Below are the code and all the weights of a small trained network. Each question names an input and a class and asks about switching units off, where a switched-off unit gives its printed mean instead of its output.

import numpy as np


def w(rows, s, z=0):
    codes = np.array(rows[::2]) - 128.0
    scale = np.full(codes.shape[1], s)
    scale[-1] = z or s
    return codes * scale


def norm(h):
    return h / np.sqrt((h * h).mean(-1, keepdims=True) + 1e-5)


def f(y):
    return y / 2 * (1 + np.tanh(0.7978845608 * (y + 0.044715 * y**3)))


def log_softmax(a):
    a = a - a.max(-1, keepdims=True)
    return a - np.log(np.exp(a).sum(-1, keepdims=True))


def net(x, mask):
    res = np.array(x, float).reshape(1, 7) / 4 @ E
    u = 0
    for l in range(4):
        y = f(norm(res) @ A[l][:, :-1].T + A[l][:, -1])
        res = res + np.where(mask[u : u + 5], y, B[l][:, -1]) @ B[l][:, :-1]
        u += 5
    return log_softmax(norm(res)[-1] @ U[:, :-1].T + U[:, -1])


A, B = {}, {}
E = w([
[154,128,183,118,113,253,128,169,111,153,156,96],'x0',
[125,139,151,133,119,117,141,137,129,120,107,120],'x1',
[92,118,89,72,61,127,69,79,127,98,70,77],'x2',
[114,194,135,147,106,155,96,151,150,49,177,139],'x3',
[135,143,128,110,137,134,123,115,133,138,125,145],'x4',
[131,136,129,133,116,139,135,109,128,135,120,144],'x5',
[134,121,134,129,127,140,128,107,133,125,129,144],'x6',
],0.013)
A[0] = w([
[137,253,114,207,140,162,76,138,224,48,163,114,194],'0.n1',
[22,120,81,101,132,95,97,60,115,47,41,121,54],'0.n2',
[111,122,101,176,148,108,172,163,174,133,128,224,34],'0.n3',
[120,101,182,61,64,162,79,147,79,154,133,183,251],'0.n4',
[142,143,101,145,165,7,175,122,165,112,147,190,162],'0.n5',
],0.006,0.0029)
B[0] = w([
[124,188,117,219,148,179,34,113,78,47,134,162,254],'0.n1',
[248,104,110,117,85,64,84,151,192,161,125,154,232],'0.n2',
[48,151,169,157,72,215,173,184,38,116,62,72,171],'0.n3',
[64,54,155,145,167,104,152,237,92,40,162,78,202],'0.n4',
[17,35,62,130,149,214,106,177,2,30,110,202,254],'0.n5',
],0.0077,0.0058)
A[1] = w([
[186,96,126,123,149,12,149,77,163,192,119,133,41],'1.n1',
[134,78,205,66,64,144,111,160,187,245,168,93,5],'1.n2',
[120,131,163,14,41,212,28,75,120,110,60,1,48],'1.n3',
[128,164,99,122,97,121,132,148,197,79,137,125,16],'1.n4',
[178,131,173,139,217,143,204,151,119,173,142,106,9],'1.n5',
],0.0076,0.002)
B[1] = w([
[61,87,154,130,1,192,47,156,97,128,77,29,190],'1.n1',
[195,97,129,137,97,75,200,107,123,142,162,71,193],'1.n2',
[30,132,84,162,187,118,163,145,64,88,126,228,254],'1.n3',
[142,192,136,118,91,120,159,68,159,218,236,247,135],'1.n4',
[208,133,157,230,153,88,209,42,194,98,163,108,198],'1.n5',
],0.0095,0.0059)
A[2] = w([
[182,178,130,154,52,43,131,70,254,91,161,158,74],'2.n1',
[95,101,87,136,142,90,84,194,119,113,106,207,46],'2.n2',
[148,144,181,181,148,83,150,148,56,114,104,155,113],'2.n3',
[225,167,190,177,146,201,98,123,200,151,153,69,144],'2.n4',
[134,21,111,120,180,174,252,170,111,157,54,120,2],'2.n5',
],0.0077,0.0027)
B[2] = w([
[173,132,83,71,200,69,153,78,125,96,181,49,155],'2.n1',
[127,150,182,149,125,169,166,80,172,148,152,80,242],'2.n2',
[71,139,128,72,102,152,98,127,100,137,159,137,206],'2.n3',
[216,165,126,75,101,106,164,175,194,201,99,110,211],'2.n4',
[133,162,22,60,153,51,248,124,153,149,189,197,254],'2.n5',
],0.012,0.007)
A[3] = w([
[170,153,89,130,148,94,113,76,191,99,168,127,54],'3.n1',
[250,173,175,106,114,159,167,205,169,169,160,112,2],'3.n2',
[146,75,116,135,96,142,95,124,93,179,38,66,13],'3.n3',
[158,137,99,131,157,70,108,112,192,124,172,113,12],'3.n4',
[128,96,85,58,129,89,227,117,151,165,130,153,93],'3.n5',
],0.011,0.0022)
B[3] = w([
[149,153,135,84,67,68,227,141,131,156,110,66,158],'3.n1',
[203,153,229,216,145,134,21,135,200,143,43,115,215],'3.n2',
[135,56,214,137,127,245,41,121,172,108,78,154,169],'3.n3',
[160,158,137,97,121,98,183,60,154,105,153,100,151],'3.n4',
[96,36,99,83,172,74,154,69,111,214,147,92,247],'3.n5',
],0.012,0.013)
U = w([
[36,35,56,38,210,70,240,128,58,209,176,161,148],'0',
[25,223,125,212,161,218,139,192,61,15,214,201,254],'1',
[201,89,209,201,228,59,229,78,209,226,143,52,128],'2',
[206,232,243,225,173,199,53,242,191,134,96,160,20],'3',
[103,3,170,98,59,161,58,93,200,137,39,89,101],'4',
[163,223,75,48,40,44,180,40,181,42,183,25,85],'5',
],0.013,0.0054)

Each question gives the input, the list of numbers given to net, and the class t.
The units are the neurons (one row each of A and B). Each row of codes is followed by its name. A weight is (code - 128) times the scale printed after its matrix; where a second scale follows, it is the last column's (A, B and U).
mask holds one flag per neuron, layer by layer. A switched-off neuron (its flag False) gives its mean, the last column of its row in B, instead of its output. The means were averaged over made-up inputs and are rounded, as every weight is.
A unit's drop is (log p(t) with every unit on - log p(t) with that unit switched off) / (log p(t) with every unit on - log p(t) with every unit switched off).
most important unit: the unit with the biggest drop
k most important neurons: the k neurons with the biggest drops, biggest first
drop of u: that unit's drop, to one decimal
input [-6,1,3,-8,-4,-4,-5], class 4: most important unit -> 1.n1
input [1,5,-5,8,-2,5,7], class 3: 2 most important neurons -> (1.n3, 0.n5)
input [-6,6,2,-5,-1,-3,8], class 4: 2 most important neurons -> (1.n1, 0.n2)
input [-5,4,0,1,-5,3,3], class 1: 2 most important neurons -> (0.n5, 2.n5)
input [-7,8,1,2,-7,7,7], class 5: 2 most important neurons -> (0.n2, 1.n3)
input [-4,7,0,-6,4,-6,-1], class 0: 2 most important neurons -> (0.n5, 2.n5)
input [6,3,-8,2,-1,-5,8], class 3: 2 most important neurons -> (3.n2, 2.n5)
input [7,5,-5,1,6,-8,6], class 3: 3 most important neurons -> (3.n2, 2.n5, 0.n2)
input [1,-1,1,6,2,-3,-4], class 1: 4 most important neurons -> (0.n1, 0.n2, 1.n5, 3.n2)
input [7,6,-7,2,4,6,5], class 3: 2 most important neurons -> (3.n2, 2.n5)
input [1,-8,3,5,-4,-1,0], class 1: 3 most important neurons -> (1.n5, 2.n5, 3.n2)
input [1,0,-8,3,8,-7,-1], class 3: drop of 1.n3 -> 1.2
input [0,-3,-1,-1,1,0,-4], class 0: drop of 0.n1 -> 2.1
input [-5,-7,5,-2,-2,2,-5], class 4: drop of 1.n1 -> 2.3
input [-6,1,-1,4,5,-5,1], class 1: drop of 0.n5 -> 1.4
input [6,0,5,1,0,-4,-2], class 1: most important unit -> 3.n5
